Below are the code and all the weights of a small trained network. Each question names an input and a class and asks about switching units off, where a switched-off unit gives its printed mean instead of its output.

import numpy as np


def w(rows, s, z=0):
    codes = np.array(rows[::2]) - 128.0
    scale = np.full(codes.shape[1], s)
    scale[-1] = z or s
    return codes * scale


def norm(h):
    return h / np.sqrt((h * h).mean(-1, keepdims=True) + 1e-5)


def f(y):
    return y / 2 * (1 + np.tanh(0.7978845608 * (y + 0.044715 * y**3)))


def log_softmax(a):
    a = a - a.max(-1, keepdims=True)
    return a - np.log(np.exp(a).sum(-1, keepdims=True))


def net(x, mask):
    res = np.array(x, float).reshape(1, 5) / 4 @ E
    u = 0
    for l in range(2):
        y = f(norm(res) @ A[l][:, :-1].T + A[l][:, -1])
        res = res + np.where(mask[u : u + 14], y, B[l][:, -1]) @ B[l][:, :-1]
        u += 14
    return log_softmax(norm(res)[-1] @ U[:, :-1].T + U[:, -1])


A, B = {}, {}
E = w([
[91,67,97,157],'x0',
[168,101,107,1],'x1',
[129,179,73,203],'x2',
[189,82,103,148],'x3',
[183,108,172,180],'x4',
],0.0074)
A[0] = w([
[187,102,205,130,132],'0.n0',
[92,77,146,119,74],'0.n1',
[30,145,212,88,113],'0.n2',
[116,99,83,74,143],'0.n3',
[109,117,106,87,120],'0.n4',
[158,174,137,72,143],'0.n5',
[133,137,110,111,86],'0.n6',
[96,90,181,54,95],'0.n7',
[72,84,115,109,115],'0.n8',
[50,104,197,121,1],'0.n9',
[150,152,116,62,126],'0.n10',
[142,157,118,84,81],'0.n11',
[165,128,84,135,94],'0.n12',
[4,157,161,111,123],'0.n13',
],0.016,0.006)
B[0] = w([
[200,61,141,196,206],'0.n0',
[124,87,82,119,143],'0.n1',
[130,175,4,177,248],'0.n2',
[33,102,105,116,228],'0.n3',
[48,123,114,128,175],'0.n4',
[159,180,178,146,225],'0.n5',
[113,92,164,112,123],'0.n6',
[127,105,198,190,231],'0.n7',
[119,156,77,151,177],'0.n8',
[67,105,60,106,157],'0.n9',
[111,103,181,142,225],'0.n10',
[137,141,146,119,161],'0.n11',
[69,130,125,134,150],'0.n12',
[196,152,45,140,255],'0.n13',
],0.011,0.0058)
A[1] = w([
[123,76,44,98,20],'1.n0',
[254,43,143,179,224],'1.n1',
[69,88,118,92,167],'1.n2',
[52,149,209,133,124],'1.n3',
[189,163,41,142,69],'1.n4',
[156,147,116,169,198],'1.n5',
[229,86,209,105,47],'1.n6',
[194,175,221,93,137],'1.n7',
[82,120,192,53,62],'1.n8',
[98,153,61,211,218],'1.n9',
[243,133,135,202,160],'1.n10',
[139,146,143,77,83],'1.n11',
[77,201,86,170,254],'1.n12',
[75,179,91,133,132],'1.n13',
],0.011,0.0036)
B[1] = w([
[50,216,144,184,146],'1.n0',
[172,129,174,213,222],'1.n1',
[148,106,133,176,152],'1.n2',
[145,87,208,10,152],'1.n3',
[110,68,148,43,183],'1.n4',
[90,82,211,106,184],'1.n5',
[192,196,112,158,159],'1.n6',
[25,180,170,181,159],'1.n7',
[102,99,140,32,140],'1.n8',
[126,142,229,171,254],'1.n9',
[156,160,231,134,228],'1.n10',
[91,85,131,161,117],'1.n11',
[192,113,254,130,235],'1.n12',
[162,142,174,163,170],'1.n13',
],0.0069,0.0098)
U = w([
[157,158,224,193,193],'0',
[195,72,129,123,65],'1',
[41,131,77,165,127],'2',
[145,164,4,132,104],'3',
[58,82,191,47,118],'4',
[200,183,77,119,65],'5',
[127,84,94,87,3],'6',
],0.02,0.0064)

Each question gives the input, the list of numbers given to net, and the class t.
The units are the neurons (one row each of A and B). Each row of codes is followed by its name. A weight is (code - 128) times the scale printed after its matrix; where a second scale follows, it is the last column's (A, B and U).
mask holds one flag per neuron, layer by layer. A switched-off neuron (its flag False) gives its mean, the last column of its row in B, instead of its output. The means were averaged over made-up inputs and are rounded, as every weight is.
A unit's drop is (log p(t) with every unit on - log p(t) with that unit switched off) / (log p(t) with every unit on - log p(t) with every unit switched off).
The circuit of an input: a set's keep is (log p(t) with only the set's units on - log p(t) with every unit switched off) / (log p(t) with every unit on - log p(t) with every unit switched off). Starting from the 12 units with the biggest drops (on a tie, the unit counted first), units are removed one at a time, each time the one whose removal leaves the highest keep (on an exact tie, the one counted first), for as long as the keep stays at least 0.8.
circuit, biggest first: the units of the circuit, biggest drop first
unit that matters most: the unit with the biggest drop
k most important neurons: the k neurons with the biggest drops, biggest first
k most important neurons of layer l: the k neurons of layer l with the biggest drops, biggest first
drop when u is switched off: that unit's drop, to one decimal
input [-2,-1,-1,-7,-8], class 5: circuit, biggest first	[0.n13]
input [-3,-6,-2,-4,-2], class 3: circuit, biggest first	[0.n2, 0.n13]
input [8,-3,4,-7,-6], class 3: circuit, biggest first	[0.n13, 0.n7]
input [-2,-1,-8,-5,-5], class 2: 2 most important neurons	[0.n2, 0.n9]
input [-5,-7,-4,-6,-3], class 3: circuit, biggest first	[0.n2, 0.n13]
input [3,4,1,-4,3], class 4: circuit, biggest first	[0.n3, 1.n1]
input [-3,6,-3,-4,-3], class 4: 2 most important neurons of layer 0	[0.n10, 0.n3]
input [8,-2,-3,-4,-8], class 3: 2 most important neurons	[0.n13, 0.n2]
input [-3,-3,-3,-6,2], class 3: 3 most important neurons	[0.n2, 0.n13, 0.n9]
input [-7,2,-1,1,-3], class 4: 2 most important neurons	[0.n13, 1.n3]
input [4,4,2,3,3], class 2: 2 most important neurons of layer 1	[1.n12, 1.n10]
input [8,1,-6,-8,4], class 2: 2 most important neurons	[0.n7, 0.n9]
input [8,8,-1,5,-1], class 4: 2 most important neurons	[0.n2, 0.n13]
input [4,-6,-3,-4,-1], class 3: unit that matters most	0.n13
input [-1,2,7,6,-8], class 4: drop when 0.n3 is switched off	0.3
input [8,2,-3,6,0], class 2: drop when 0.n8 is switched off	0.0
input [0,-5,-4,-3,-6], class 3: drop when 0.n13 is switched off	0.1
